Here is a tiny trained network, its code and every weight. The questions are about switching its units off for an input and a target symbol, where a switched-off unit gives its printed mean instead of its output.

import numpy as np


def w(rows, s, z=0):
    codes = np.array(rows[::2]) - 128.0
    scale = np.full(codes.shape[1], s)
    scale[-1] = z or s
    return codes * scale


def f(y):
    return y / 2 * (1 + np.tanh(0.7978845608 * (y + 0.044715 * y**3)))


def softmax(a):
    e = np.exp(a - a.max(-1, keepdims=True))
    return e / e.sum(-1, keepdims=True)


def log_softmax(a):
    a = a - a.max(-1, keepdims=True)
    return a - np.log(np.exp(a).sum(-1, keepdims=True))


def net(x, mask):
    ids = ['βγδεζηλμσφψω'.index(c) for c in x.split()]
    T = len(ids)
    res = E[ids] + P[:T]
    u = 0
    for l in range(3):
        r = res
        for j in range(2):
            rows = slice(3 * j, 3 * j + 3)
            q, k, v = (r @ M[l][rows].T for M in (Q, K, V))
            z = softmax(np.where(np.tri(T) > 0, q @ k.T / 3**0.5, -1e9)) @ v
            o = O[l][rows]
            res = res + np.where(mask[u + j], z, o[:, -1]) @ o[:, :-1]
        u += 2
        y = f(res @ A[l][:, :-1].T + A[l][:, -1])
        res = res + np.where(mask[u : u + 4], y, B[l][:, -1]) @ B[l][:, :-1]
        u += 4
    return log_softmax(res[-1] @ U[:, :-1].T + U[:, -1])


Q, K, V, O, A, B = {}, {}, {}, {}, {}, {}
E = w([
[58,72,11,33,81,137,38],'β',
[83,152,178,140,53,208,153],'γ',
[87,98,161,149,183,186,141],'δ',
[98,47,159,214,58,91,134],'ε',
[190,176,97,106,179,74,109],'ζ',
[71,211,116,186,84,90,173],'η',
[108,90,149,120,187,54,175],'λ',
[199,49,193,82,94,145,124],'μ',
[148,168,160,208,89,167,64],'σ',
[170,164,158,134,72,84,135],'φ',
[112,117,165,85,98,118,205],'ψ',
[104,111,99,212,165,78,87],'ω',
],0.012)
P = w([
[199,109,50,143,177,171,207],'0',
[170,118,87,113,128,154,169],'1',
[132,131,98,118,122,136,159],'2',
[90,137,126,117,105,108,138],'3',
[48,133,155,128,91,88,112],'4',
[1,135,152,111,77,88,82],'5',
[53,136,192,155,98,81,115],'6',
[3,125,228,161,82,57,94],'7',
],0.0034)
Q[0] = w([
[141,128,70,97,184,100,156],'L0H0',
[193,165,136,131,196,153,99],'L0H0',
[254,126,40,74,188,167,163],'L0H0',
[39,193,162,253,68,98,85],'L0H1',
[112,163,159,175,77,128,148],'L0H1',
[91,70,150,11,177,143,238],'L0H1',
],0.0073)
K[0] = w([
[124,148,154,170,197,147,175],'L0H0',
[152,118,137,80,198,175,134],'L0H0',
[236,120,167,149,212,186,212],'L0H0',
[13,143,63,124,71,129,38],'L0H1',
[63,116,105,89,66,174,98],'L0H1',
[125,96,205,97,157,77,255],'L0H1',
],0.0083)
V[0] = w([
[199,157,99,45,205,230,178],'L0H0',
[3,150,44,97,59,110,92],'L0H0',
[58,45,97,19,159,202,2],'L0H0',
[214,96,41,11,181,117,45],'L0H1',
[146,55,120,21,148,80,195],'L0H1',
[77,69,107,39,117,82,187],'L0H1',
],0.0039)
O[0] = w([
[143,193,135,48,170,137,127,58],'L0H0',
[101,73,3,156,137,82,235,204],'L0H0',
[248,41,72,50,214,82,165,139],'L0H0',
[154,119,140,13,211,181,92,28],'L0H1',
[74,70,185,16,145,98,165,219],'L0H1',
[68,77,161,50,165,105,213,246],'L0H1',
],0.0045,0.0012)
A[0] = w([
[77,152,44,197,19,48,54,157],'L0N0',
[133,175,136,166,104,158,71,97],'L0N1',
[177,207,122,141,139,3,203,253],'L0N2',
[40,79,60,229,214,34,94,212],'L0N3',
],0.0049,0.0025)
B[0] = w([
[165,140,1,199,77,122,139,200],'L0N0',
[144,170,127,194,127,138,79,116],'L0N1',
[158,224,163,47,137,41,163,227],'L0N2',
[162,73,66,159,211,124,163,253],'L0N3',
],0.0059,0.0031)
Q[1] = w([
[179,142,113,174,145,81,117],'L1H0',
[184,165,111,159,137,96,94],'L1H0',
[86,93,126,88,129,156,134],'L1H0',
[21,158,152,151,81,254,69],'L1H1',
[61,148,168,82,113,190,94],'L1H1',
[102,74,167,183,128,200,80],'L1H1',
],0.0079)
K[1] = w([
[183,139,94,173,122,76,125],'L1H0',
[171,172,52,171,107,99,93],'L1H0',
[96,84,169,88,118,196,147],'L1H0',
[241,185,229,253,153,250,203],'L1H1',
[204,138,236,153,164,142,215],'L1H1',
[136,77,178,168,143,243,90],'L1H1',
],0.0053)
V[1] = w([
[124,163,205,138,154,205,196],'L1H0',
[22,154,93,93,163,179,115],'L1H0',
[194,59,106,124,197,111,120],'L1H0',
[195,145,218,155,143,57,191],'L1H1',
[84,71,2,79,88,188,73],'L1H1',
[178,189,109,135,119,45,230],'L1H1',
],0.0044)
O[1] = w([
[60,120,182,106,107,174,125,148],'L1H0',
[109,155,77,70,95,133,141,124],'L1H0',
[175,63,129,118,104,114,162,164],'L1H0',
[135,133,121,134,153,31,108,73],'L1H1',
[102,84,148,81,92,253,189,252],'L1H1',
[78,179,122,131,110,41,176,204],'L1H1',
],0.0051,0.0017)
A[1] = w([
[48,120,94,133,208,72,116,200],'L1N0',
[193,198,66,78,123,71,3,194],'L1N1',
[41,98,181,165,124,227,124,253],'L1N2',
[134,71,134,70,44,71,143,240],'L1N3',
],0.006,0.003)
B[1] = w([
[85,79,103,77,227,66,184,221],'L1N0',
[99,213,129,46,141,83,18,165],'L1N1',
[89,254,161,92,121,242,159,250],'L1N2',
[137,55,173,102,42,120,123,253],'L1N3',
],0.0056,0.0041)
Q[2] = w([
[191,205,135,131,48,57,46],'L2H0',
[12,138,105,160,137,211,167],'L2H0',
[98,92,108,7,98,159,207],'L2H0',
[141,120,199,168,2,172,185],'L2H1',
[114,214,99,144,217,127,2],'L2H1',
[96,104,117,119,205,135,118],'L2H1',
],0.0056)
K[2] = w([
[248,185,175,157,95,117,161],'L2H0',
[21,126,94,105,122,200,86],'L2H0',
[5,108,113,176,201,130,148],'L2H0',
[42,90,116,92,52,214,73],'L2H1',
[237,185,158,182,254,171,137],'L2H1',
[120,118,149,146,172,92,188],'L2H1',
],0.0063)
V[2] = w([
[150,147,182,171,198,87,135],'L2H0',
[158,111,4,79,48,82,50],'L2H0',
[83,204,202,177,164,165,153],'L2H0',
[118,220,253,132,78,138,195],'L2H1',
[122,135,16,88,172,147,84],'L2H1',
[143,125,29,108,210,110,108],'L2H1',
],0.0049)
O[2] = w([
[77,42,157,181,216,121,93,63],'L2H0',
[233,185,169,115,31,56,92,4],'L2H0',
[40,134,136,174,191,217,93,146],'L2H0',
[85,141,186,88,20,116,121,104],'L2H1',
[151,198,87,129,204,136,139,164],'L2H1',
[161,176,38,103,254,51,134,160],'L2H1',
],0.0048,0.0014)
A[2] = w([
[163,83,112,148,51,114,2,254],'L2N0',
[91,117,177,96,66,167,179,144],'L2N1',
[159,105,170,155,59,205,55,86],'L2N2',
[87,52,80,77,159,178,118,156],'L2N3',
],0.0076,0.0033)
B[2] = w([
[201,148,253,174,154,172,179,185],'L2N0',
[107,68,46,89,88,139,26,255],'L2N1',
[213,120,51,146,215,154,26,161],'L2N2',
[122,178,171,114,181,167,210,227],'L2N3',
],0.0068,0.007)
U = w([
[182,145,87,90,101,153,161,89],'β',
[110,141,52,123,97,160,64,46],'γ',
[78,171,163,119,165,208,172,255],'δ',
[149,49,140,221,77,132,193,59],'ε',
[118,192,113,53,164,88,53,75],'ζ',
[85,197,58,160,63,95,167,109],'η',
[119,56,194,111,178,51,178,60],'λ',
[186,44,180,96,151,137,68,93],'μ',
[181,163,136,169,141,160,102,119],'σ',
[134,189,253,117,75,99,173,238],'φ',
[60,84,142,67,29,90,139,170],'ψ',
[152,75,43,166,175,109,94,66],'ω',
],0.0064,0.0017)

Each question gives the input, a string of symbols that net reads in full, and the target symbol t.
The units are the heads (3 rows each of Q, K, V and O) and the neurons (one row each of A and B). Each row of codes is followed by its name. A weight is (code - 128) times the scale printed after its matrix; where a second scale follows, it is the last column's (O, A, B and U).
mask holds one flag per unit, layer by layer, with each layer's heads first. A switched-off unit (its flag False) gives its mean, the last column of its rows in O or B, instead of its output. The means were averaged over made-up inputs and are rounded, as every weight is.
A unit's drop is (log p(t) with every unit on - log p(t) with that unit switched off) / (log p(t) with every unit on - log p(t) with every unit switched off).
The circuit of an input: a set's keep is (log p(t) with only the set's units on - log p(t) with every unit switched off) / (log p(t) with every unit on - log p(t) with every unit switched off). Starting from the 12 units with the biggest drops (on a tie, the unit counted first), units are removed one at a time, each time the one whose removal leaves the highest keep (on an exact tie, the one counted first), for as long as the keep stays at least 0.8.
circuit, biggest first: the units of the circuit, biggest drop first
unit that matters most: the unit with the biggest drop
k most important neurons: the k neurons with the biggest drops, biggest first
top k neurons in layer l: the k neurons of layer l with the biggest drops, biggest first
heads that matter: for each layer, one digit per head in row order, 1 if its drop is at least 0.15 and else 0, layers parted by /
drop when u is switched off: that unit's drop, to one decimal
input ε δ ω ω, target ω: heads that matter -> 00 / 00 / 01
input φ ψ φ φ ψ β λ ψ, target β: unit that matters most -> L0H0
input φ δ φ ω, target ω: top 3 neurons in layer 1 -> [L1N0 L1N3 L1N2]
input δ ε δ ψ β η γ β, target β: top 2 neurons in layer 0 -> [L0N0 L0N3]
input δ δ δ β λ, target δ: circuit, biggest first -> [L1H1 L1N2]
input μ μ ζ ε, target ε: 2 most important neurons -> [L0N0 L2N0]
input φ φ σ φ, target φ: top 2 neurons in layer 0 -> [L0N2 L0N3]
input β φ η, target β: heads that matter -> 10 / 01 / 11
input β λ φ, target β: circuit, biggest first -> [L1H1 L0H0 L2H1 L2H0]
input β δ δ δ σ δ ζ ψ, target δ: heads that matter -> 10 / 01 / 11
input λ δ δ β, target δ: top 3 neurons in layer 2 -> [L2N3 L2N1 L2N0]
input φ ε ψ δ β δ δ σ, target δ: 2 most important neurons -> [L0N0 L1N2]
input δ λ λ μ, target μ: top 2 neurons in layer 1 -> [L1N3 L1N0]
input σ ψ ψ δ, target δ: most important neuron -> [L1N2]
input δ μ δ ζ β, target δ: heads that matter -> 00 / 00 / 00
input ω σ λ μ δ, target δ: top 2 neurons in layer 1 -> [L1N2 L1N3]
input ζ ψ β ψ ψ λ, target ψ: heads that matter -> 01 / 01 / 10
input λ φ δ ζ, target ζ: heads that matter -> 00 / 01 / 00
input σ σ ψ ζ φ β μ σ, target β: heads that matter -> 10 / 01 / 10
input ψ ε ψ ζ δ δ μ, target μ: heads that matter -> 00 / 00 / 01
input β δ γ σ δ δ η, target δ: unit that matters most -> L1H1
input μ μ λ, target λ: top 2 neurons in layer 1 -> [L1N0 L1N2]
input β δ ψ, target β: heads that matter -> 11 / 01 / 11
input β ω μ σ ε, target β: top 2 neurons in layer 0 -> [L0N2 L0N3]
input β φ ω, target β: drop when L2H0 is switched off -> 0.8
input ψ φ γ, target γ: drop when L2N1 is switched off -> 0.3
input ε λ λ ε, target ε: most important neuron -> [L0N0]
input ω ψ φ φ, target φ: drop when L2N0 is switched off -> 0.3
input δ φ φ λ δ γ ζ, target ζ: drop when L0N2 is switched off -> 0.2
